Each row of numbers stands for one node and depends on some of the facts below. Use the named rows to name the rest.

Some rows with their names:
[ 1.96  3.71 -4.22 -3.80 -1.17 -2.76 -0.47 -1.84] -> gista
[ 2.36  3.54 -4.15 -3.94 -1.32 -2.40 -0.44 -2.16] -> pofar
[ 2.63  3.21 -3.77 -3.59 -1.57 -1.83 -0.47 -1.88] -> plogri
[-1.78 -2.13 -4.96 -4.28 -4.29 -0.65 -4.62  1.24] -> lutromem
[-1.63  4.78 -4.19 -5.05 -1.90 -0.85 -4.41  1.23] -> fevus
[-1.40  4.75 -3.90 -4.92 -1.34 -1.10 -4.19  1.29] -> zagran
[-0.83 -0.05 -3.53 -7.26 -0.79 -3.56 -0.90  3.78] -> moko
[-0.04  0.01 -3.38 -6.93 -0.91 -3.86 -0.96  3.87] -> trado
[-1.29 -0.42 -3.77 -7.35 -0.74 -3.21 -1.05  3.58] -> klaflok
[ 1.74  0.80 -2.78 -5.57 -1.51 -3.69 -1.50  3.69] -> vabes
[ 2.21  1.03 -2.44 -4.95 -1.72 -3.65 -1.97  3.78] -> gralatron
[-0.02  1.25 -3.29 -4.10 -2.78 -1.47 -3.07  0.56] -> plasal
[-0.50  3.57 -4.57 -3.02 -2.23 -4.21 -2.20 -0.81] -> leku
[ 0.94  2.80 -3.52 -2.37 -3.36 -3.72 -3.23  0.71] -> roklak
[-2.88 -0.45 -1.94 -3.98 -4.32  0.44 -2.94 -0.06] -> timok
[-1.31 -0.45 -1.14 -3.84 -4.63  1.53 -2.18 -1.07] -> dafli
[-2.01 -0.63 -1.26 -3.55 -4.91  1.35 -2.14 -0.84] -> stuli
[ 0.06  1.45 -3.26 -4.12 -2.69 -1.54 -3.03  0.55] -> lubros
[-0.08  1.20 -3.24 -4.12 -2.72 -1.43 -3.14  0.51] -> skigri
[ 1.62  1.46 -1.20 -3.81  0.03 -2.08 -3.33  0.74] -> pekla
[-1.37  0.42 -2.75 -3.95 -3.10 -0.99 -2.89  0.38] -> naski
[-2.41 -1.17 -4.37 -7.00 -1.50 -2.65 -1.99  3.10] -> vinamu
[-0.12  0.98 -3.41 -3.85 -3.00 -1.14 -2.97  0.59] -> pipor
[ 2.64  2.10 -2.71 -3.50 -2.58 -0.10 -0.75 -1.75] -> ribor
[ 3.01  2.39 -2.98 -3.42 -2.15 -0.64 -0.64 -1.95] -> tratem
[-3.02 -0.78 -1.30 -3.99 -4.86  1.01 -2.53 -0.57] -> diles
[-2.42 -1.67 -5.01 -5.60 -3.17 -1.42 -3.47  1.85] -> nugrel
[ 0.36 -0.57 -3.88 -2.45 -4.79 -0.01 -5.14  0.20] -> niflu
[ 1.60  2.37 -3.00 -2.44 -3.58 -3.55 -3.50  1.39] -> stuzamam
[ 1.94  2.01 -2.82 -2.35 -3.49 -3.63 -3.48  1.97] -> laskilo
[ 1.91  1.36 -1.98 -3.44 -3.25  0.54 -1.05 -1.78] -> mebrose
[ 2.93  1.48 -2.43 -3.34 -2.98 -3.41 -2.85  2.93] -> driklu
[ 0.62  1.15 -2.50 -4.09 -1.64 -1.74 -2.94  0.62] -> flesta
[ 0.07  1.31 -3.26 -4.02 -2.85 -1.48 -3.06  0.71] -> mebru
[-1.97  4.28 -4.90 -5.25 -2.88 -0.55 -4.11  1.04] -> fubolum

Some facts about the nodes:
μ: points at; ω: is of sort
tubrok μ drelus; mozak μ skeklokur; kegiklon μ grigak; vabes μ setrun
ribor μ tratem; tebram μ febo; roklak μ niva; solas μ zuru
bukloken μ leti; bistemar μ gralatron; klalevem μ plasal; bikan μ roklak
skuflil μ brigredro; moko μ klaflok; drelus μ klilepli; pofar μ gista
kuvel μ tivor; voplus μ skibur; mefadros μ lavum; klaflok μ daklil
vinamu μ trekir; narebu μ kloplukla; skogol μ tenu; tetretum μ niflu
stuli μ dafli; plasal μ kuvel; niflu μ fotar; trekir μ mikler
guzevor μ zuklugal; kaplol μ punor; setrun μ ritrek; timok μ skogol
dragrok μ bistemar; pekla μ lestomul; tratem μ stevor; lubros μ miklam
diskil μ leku; mebrose μ dretuk; savom μ fidi; beri μ drepe
drepe μ pekla; gostem μ plarizum; plogri μ pofar; sizon μ pipor
zuklugal μ timok; koplus μ naski; steto μ diskil; dretuk μ ribor
tenu μ diles; stuzamam μ laskilo; begrelem μ flesta; stoti μ kestiner
taplom μ stuli; flesta μ beri; stevor μ plogri; lutromem μ mapezu
laskilo μ solas; favar μ bukloken; skeklokur μ klalevem; fubolum μ skuflil
punor μ bikan; brigredro μ tebram; kloplukla μ rozufler; rilum μ zagran
driklu μ dragrok; gista μ savom; daklil μ storera; nugrel μ vetro
niva μ stuzamam; naski μ guzevor; kestiner μ mebrose; ritrek μ trado
skibur μ lubros; mikler μ nugrel; geza μ gostem; sidragri μ tetretum
dafli μ mefadros; lavum μ stoti; trado μ moko; klilepli μ geza
mapezu μ narebu; grigak μ steto; gralatron μ vabes; zagran μ fevus
fevus μ favar; leku μ kaplol; lestomul μ tubrok; vetro μ lutromem
diles μ taplom; leti μ fubolum; rozufler μ muske; fidi μ kegiklon
dogos μ skigri; skigri μ voplus; fotar μ sizon; muske μ sidragri
storera μ vinamu; plarizum μ rilum; zuru μ driklu; tubrok ω a
mebru ω f; mozak ω d; kegiklon ω b; vabes ω b
ribor ω d; tebram ω d; roklak ω b; solas ω b
bukloken ω d; bistemar ω b; klalevem ω b; bikan ω c
skuflil ω d; moko ω d; drelus ω a; pofar ω d
kuvel ω e; voplus ω b; mefadros ω a; tivor ω a
klaflok ω f; vinamu ω d; narebu ω f; skogol ω b
tetretum ω c; stuli ω d; plasal ω e; niflu ω d
trekir ω a; guzevor ω b; kaplol ω e; setrun ω c
timok ω c; dragrok ω e; pekla ω e; tratem ω d
lubros ω d; diskil ω f; mebrose ω b; savom ω a
beri ω f; drepe ω c; gostem ω b; plogri ω d
sizon ω a; zuklugal ω e; koplus ω d; miklam ω a
steto ω b; dretuk ω a; tenu ω e; stuzamam ω b
begrelem ω e; stoti ω c; taplom ω e; flesta ω d
stevor ω a; pipor ω c; lutromem ω a; laskilo ω a
favar ω b; skeklokur ω d; fubolum ω e; punor ω e
brigredro ω f; kloplukla ω c; rilum ω f; driklu ω b
gista ω f; daklil ω c; nugrel ω a; febo ω b
niva ω f; naski ω d; kestiner ω d; ritrek ω c
skibur ω a; mikler ω d; geza ω d; sidragri ω f
dafli ω c; lavum ω d; trado ω c; klilepli ω b
mapezu ω a; grigak ω a; gralatron ω d; zagran ω d
fevus ω b; leku ω b; lestomul ω f; vetro ω d
diles ω b; leti ω f; rozufler ω c; fidi ω d
dogos ω c; skigri ω c; fotar ω b; muske ω e
storera ω d; plarizum ω c; zuru ω b

Which node is each row?
Some rows may be nodes named above.
[ 2.08  1.30 -2.06 -3.27 -3.12  0.41 -0.96 -1.81] -> mebrose
[-2.33 -1.90 -4.98 -5.54 -3.05 -1.55 -3.74  1.93] -> nugrel
[-0.71 -0.14 -1.24 -3.75 -4.46  1.45 -1.87 -1.19] -> mefadros
[ 0.63  0.35 -3.11 -6.62 -0.85 -3.61 -1.07  3.94] -> ritrek
[ 1.28  0.53 -2.74 -6.22 -1.25 -3.71 -1.42  3.89] -> setrun
[ 0.95  0.43 -1.46 -3.43 -3.94  1.01 -1.55 -1.41] -> stoti
[ 0.12  0.01 -1.32 -3.60 -4.17  1.21 -1.57 -1.30] -> lavum
[ 0.83  3.79 -4.72 -3.77 -1.27 -3.51 -0.76 -1.82] -> fidi
[-1.29 -0.51 -1.12 -3.73 -4.70  1.46 -2.19 -1.12] -> dafli
[ 2.62  1.69 -2.27 -3.55 -2.96  0.18 -0.76 -1.89] -> dretuk
[-0.68  4.41 -3.32 -4.86 -1.08 -1.18 -4.22  1.14] -> rilum
[ 1.52  3.77 -4.54 -3.63 -1.22 -3.20 -0.43 -1.94] -> savom
[ 2.55  1.37 -2.34 -3.99 -2.49 -3.42 -2.49  3.16] -> dragrok
[ 1.72  2.29 -3.08 -2.05 -3.50 -3.49 -3.32  1.40] -> stuzamam
[ 1.31  0.51 -2.81 -6.09 -1.37 -3.73 -1.36  3.77] -> setrun
[ 2.92  1.54 -2.43 -3.96 -2.59 -3.64 -2.42  3.24] -> dragrok
[-1.79 -0.72 -4.23 -7.50 -1.01 -3.33 -1.11  3.41] -> daklil
[ 0.22  2.78 -3.77 -2.35 -3.20 -3.97 -3.23  0.28] -> bikan
[-2.15 -1.82 -4.80 -4.95 -3.62 -1.05 -4.14  1.59] -> vetro
[ 1.52  0.90 -1.79 -3.23 -3.58  0.92 -1.09 -1.57] -> kestiner
[-1.59  0.08 -2.51 -4.22 -3.68 -0.44 -2.77  0.35] -> guzevor
[ 2.91  2.87 -3.33 -3.55 -1.98 -1.28 -0.43 -1.94] -> stevor
[ 1.09  0.37 -1.48 -3.56 -4.08  1.05 -1.37 -1.57] -> stoti
[ 1.28  2.61 -1.48 -4.18  0.46 -2.03 -3.73  0.77] -> klilepli
[ 0.72  3.12 -1.86 -4.28  0.23 -1.97 -3.88  1.03] -> geza
[-2.31 -0.99 -4.39 -7.21 -1.15 -3.07 -1.51  3.31] -> storera
[-2.43 -1.64 -4.95 -5.93 -2.61 -1.80 -2.83  2.13] -> mikler
[ 1.14  2.54 -3.31 -2.33 -3.60 -3.97 -3.52  1.11] -> niva
[-1.61 -0.61 -4.08 -7.42 -1.06 -3.27 -1.09  3.34] -> daklil
[ 2.21  1.20 -1.93 -3.36 -3.22  0.52 -1.08 -1.88] -> mebrose

